Q:
[[24 67 78 19 45]
 [81 64 64 71 61]]
A: 64

Q:
[[-388 -205  317 -158  571  -41]
 [-287  -63  249  -16  520 -229]
 [ 130  989  259  270  197 -777]]
A: -16

Q:
[[ 230  401  531  541 -140]
 [-707  362  291  284  224]]
A: 291

Q:
[[66 30 19 55]
 [11 88 37 81]
 [50 40 41 50]]
A: 88

Q:
[[4 5 3 2 1 5 4]
 [4 6 4 2 1 8 3]]
A: 1

Q:
[[-22 -12 -11 -45 -30  -2]
 [-13 -13 -21  28  13 -24]]
A: 28

Q:
[[  2 -22  -3 -16]
 [-47  44 -29  15]
 [  5 -13  -1 -11]]
A: 44

Q:
[[5345 2153 5195 2644 4988]
 [5412 4451 5057 5460 5826]
 [5575 8587 4970 9482 7048]]
A: 5057
---
[[ -8 -26  11   4 -20  37]
 [ -3 -10  27  39   2  18]
 [-29  30  28  33  15 -19]] -> 27

[[  8 -27  -6  -5  19]
 [ 11 -10   7   4  26]
 [-28   0  -5 -13   4]] -> 7

[[ 19 -18 -34 -10  -7   7   6]
 [  8 -13  13   1  -2  -1 -11]
 [  5 -13  16  -1  -6  -4  -7]] -> 13

[[ 34   9   7  25   3 -23  11]
 [  6   2   1  -5   4  13 -14]
 [-30 -32 -13 -24  -4  -6 -21]] -> 1

[[ -6  -9   1  15]
 [ 17  -8 -11 -36]
 [ 12   5  23 -26]] -> -11

[[-14   3 -30 -11]
 [-15   6  -7 -24]
 [-31  -4 -16 -15]] -> -7

[[ 21   6  22 -39]
 [ 23  -3   8 -19]
 [ 15 -29 -27  13]] -> 8

[[ 24 -30 -25 -12  28  33 -31]
 [-17  30  -5 -19 -19 -12   6]
 [ 30  29 -10 -11  32  32  17]] -> -5
---
[[ 1.6  2.4  1.1  0.8 -0.8 -1.4 -0.5]
 [ 0.9  0.1  0.6  1.2  1.9  1.6  1.6]
 [ 0.2  0.2  1.0  0.7  1.5  2.4  1.5]] yields 1.0

[-0.064  0.024 -0.150 -0.048  0.114] yields -0.048

[-1.062 -0.062 -1.072  1.439 -1.280] yields -1.062

[ 0.1 -0.6 -1.2 -1.3  1.1 -0.8 -1.7] yields -0.8

[-1.232 -1.036  1.258  0.261 -0.490  0.650  0.113] yields 0.113

[[  29.172   15.764   26.363   25.885   15.764 -151.020   30.798]
 [  20.085   -4.862  -20.178  138.417   -4.862 -131.929  189.978]
 [ -42.652  207.815   54.427   77.194  207.815  -59.531  189.978]] yields 25.885
---
[  4  27   4 -16   1 -39  10] Out: 4, 10

[[  5  -3   4  -2   3  -7   3]
 [  1  23 -21   0  -2   1   9]
 [ -6 -12 -12  29  23  -7  14]] Out: 5, 14

[-21   6   2 -22 -29  -2] Out: -21, -2

[[-16  36 -34  -2   4]
 [-22  10  -3  -9   9]] Out: -16, 9

[[ -2  -2 -12   6  17  24  -9]
 [-18  -2  18  -5 -37 -36   9]] Out: -2, 9

[-5 25 38 13] Out: -5, 13

[ 0 37  9  3 32 25 -2] Out: 0, -2

[[-10  -1  24  17  -4]
 [-16   3 -11  11   0]
 [-12  15 -29 -33  -2]] Out: -10, -2

[  3 -32  33 -39  30] Out: 3, 30

[ 34  -6  35 -21   0] Out: 34, 0
---
[-32 -27   8 -29]	8

[[-29   9   5  -3]
 [-15 -13  -6  13]]	-6

[[-25   9 -27   0]
 [-27  -9 -23 -18]
 [ 20  30  18 -29]]	18

[-6 11 29 21]	29

[[  5  36  16 -27]
 [ 13  35  29 -34]]	29

[[ 25 -19  29  28]
 [  9 -28  -9  24]]	-9

[[-30 -21  -9 -24]
 [-13 -21  19 -11]
 [-12 -24  16 -10]]	16

[14 34 12 -8]	12

[30 26 -1  6]	-1

[11 28  0 28]	0
---
[[ -5  -5  -5  -1  -2   1  -5  -6  -4 -20]
 [ 34 -21   6   9 -18   7  -9  -1 -13   4]
 [  3 -12  -5  -5   3   3 -20  -2  -7 -16]
 [  1  -9   4  10 -17  -1 -17  -7  18 -11]
 [ -7 -12 -23  -2  -8  17 -24 -23  26  -6]] >> -11

[[ -4   0   2   6   3   6   0]
 [ -7 -12  21  12   3  14  -6]
 [ -7  -7   6  11   6  17   0]
 [-10   2  19  18   1   8  -5]
 [ -7 -12  11  11   6  18  -2]
 [-19 -10  12  28  15  38   1]] >> -2

[[-12  14  17   2 -16   7  -9   2  22 -11 -10   3  -9  -3   2]
 [ -8   2  -8  19   0  -3 -17  17   4   7  -4   2 -13 -18  14]
 [-11  -9  18   7  18   6 -18  19  22  -5 -12 -21   0  -2  -6]
 [-13   7  -4  14  -3   1 -20  13   4  -1  -7   5 -11 -18  15]
 [ -2  12   5   3   4  12  -4   5  -1   3  26  -3   8   5   3]
 [  5  26  16  -1 -22   9  -8  -6  16   9  16   6  33   1 -16]] >> 3

[[ 0  0  4  3  9 24  5  6 16  0 16  6]
 [ 0  0  8  3 16  7 10 13  4  0 18  2]
 [ 0  0  2  1  2  4  1  3  3  0  5  1]
 [ 0  0  6  2  3 20  2  9 13  0 19  5]
 [ 0  0 12  1  3 10  2 19  6  0 27  2]
 [ 0  0  3  3  2 38  1  4 25  0 20 10]
 [ 0  0  9  2 10 13  6 15  8  0 23  3]
 [ 0  0  7  2  8  7  5 10  5  0 15  2]
 [ 0  0  5  4 13 23  8  8 15  0 19  6]
 [ 0  0  1  1  6  2  4  2  1  0  3  0]
 [ 0  0  2  2  7  9  4  3  6  0  7  2]
 [ 0  0  2  1  5  9  3  3  6  0  7  2]] >> 2

[[  9 -25 -23  -8   5  12   2   3  -7   3   5  19  -9]
 [-17  -5   0   5   0  32  15   4 -11  29 -15   5  13]
 [  8 -32  -8  -6  -8   7  -6 -12  -2  10 -15   0  -6]
 [ 16 -13   3  19  -8  -2 -26   2 -16 -24  32  13  -4]
 [  4  -7  -3 -15 -21  -3  -1   1   6  28  15  12  10]
 [-12  15   6 -15  -3  23 -11 -10 -26   6   3   6  17]] >> 10

[[ -2 -23   1   9  -4 -11   9 -18  13]
 [  0  13  16 -25   3  10   3  -7  -9]
 [  0   6 -20   5   8  13 -15  -6 -19]
 [-13 -16   7  14   7 -11  19  10   6]
 [-14 -19   5  15   8  -8  19   3   0]
 [-10   3 -11  11   8   7  -7  -2 -28]] >> 0
---
[[-20 -35   8   2]
 [-13 -34   8 -12]
 [ 14  -7 -29  31]] 8

[[ -8  17  -9  15  -1  13  17]
 [ 16  26   5   4   6  -6 -18]
 [-24 -28  30  19 -22  -1 -11]] 13

[[ 10 -10  10   8   9]
 [-12  -2 -36  22  -6]
 [ 15  13  12 -32  27]] 8

[[ -6   2   1 -27   5  17]
 [-32  -9 -12 -31   2 -38]
 [ 16  12  -8   6  16 -12]] 5

[[ 31 -39  -2 -11]
 [ 24 -30 -29   4]
 [-21  30  12 -11]] -2

[[ 31  26  11  -7 -23  -3  18]
 [-14 -13   2   6   7  -4  -3]
 [ 22  10   9  -3  -5   2  14]] -3

[[ 37   4   2  -8  16]
 [ -9   4   2   7  18]
 [ -9   4   2 -14 -10]] -8

[[  1   9  16 -12  15  15]
 [-29  -3  28 -25  -7  19]
 [-28  12  25   1 -11  13]] 15
---
[[-12  -1  -5  10  -4  15  18   4   5  -6  14   2  12]
 [ -6   6  -7 -13   5   1 -18   3 -10 -10  -1 -14 -33]
 [  0   3  -1  11   0   0  -4 -12 -23 -11 -11  -7  -2]
 [-14   1   9  -4   8  -3  10 -17   4   1 -18 -21  -2]
 [ -4   8   0  -1  14   5  -2  18   2  17 -12   8  14]
 [ -2  13  -7  -1  20  13  -2  10   4  11   9   6 -12]
 [ -1  12  -7  -8  10  -4  -1   9  -1   3  -2  11   0]
 [  5   5   7   8   1   7 -19  -3 -26  -6 -11   4 -17]
 [ -2   0  20  15  -8  24   7  -4  14  12  -1 -16  -4]
 [  4 -12 -22  -7 -11   3  -8 -11 -18   7  -7 -15  -9]
 [  0   1  -4  -7   3   8  24   3  15   2   1   4  22]] -> 14

[[ -3   7 -29  -4   1  13  13]
 [ -4   6 -33   5  -9   8  -4]
 [ 10 -12  28   2  -1   6  -8]
 [  5   9  23  -8   2  10   5]
 [  4   5  12   3  -6   5  -6]
 [ -6  -4 -13  -4   6  -5   8]
 [  4  -9  -5  -4   7  14  10]] -> 1

[[ 19  -1 -26   9 -14  10]
 [ -2  -8  -1  -1  -7   1]
 [ 35  32 -33  28   9  -3]
 [ 16 -32 -32   6 -32  31]
 [  4  26  12 -20  17 -24]
 [ -7  26  16   7   4 -10]
 [-13 -15  13 -25  13 -15]
 [ 15 -21 -30   1 -24  19]
 [  0  28  10  15   6 -10]] -> 9

[[-12  -6   6  -2 -10 -16   9   0 -11  11  -8  -9  -3 -20 -15]
 [ -2  -6  -9 -11   4   1  -7  20 -14  16   5  16   7   8  -2]
 [  3 -11   5   8   4   9  -4  14  24  14  -3  12  -3  12  -4]
 [  3   3  -7   1   0  13  -2  19   9  20  -6   6  -6  25   7]
 [-10   4  -9  -9 -21  -3   3 -15  -6   4 -30  -6  -4 -17  -5]
 [ -4  -8  -8  13  28  -3   7   5  -1  28  25 -10 -13  -7  21]] -> -3

[[-14  14  -3  -2  -9  17 -19   0  -5   5   5   1 -12]
 [ -9 -12  -1   2  -8  11   7  11   3  -5   0   3 -12]
 [ -6 -16   2 -14 -16 -12 -17 -16  -6  -9 -18   2 -30]
 [  6  -4   2 -10  13  -6  18  15 -10  13   3  -3  10]
 [-10 -14   8 -15  -8   4  -6   3  -5   0 -11  -7  11]
 [  2  16   3  -4 -25   4  14 -22   2 -20  23   2  17]
 [-11   0   0  -7 -11  -7  -6  19   8  11  -7  -5 -14]
 [-23 -20  -2   9 -34  18 -13  -6   3  -8 -11  -1   4]] -> 5
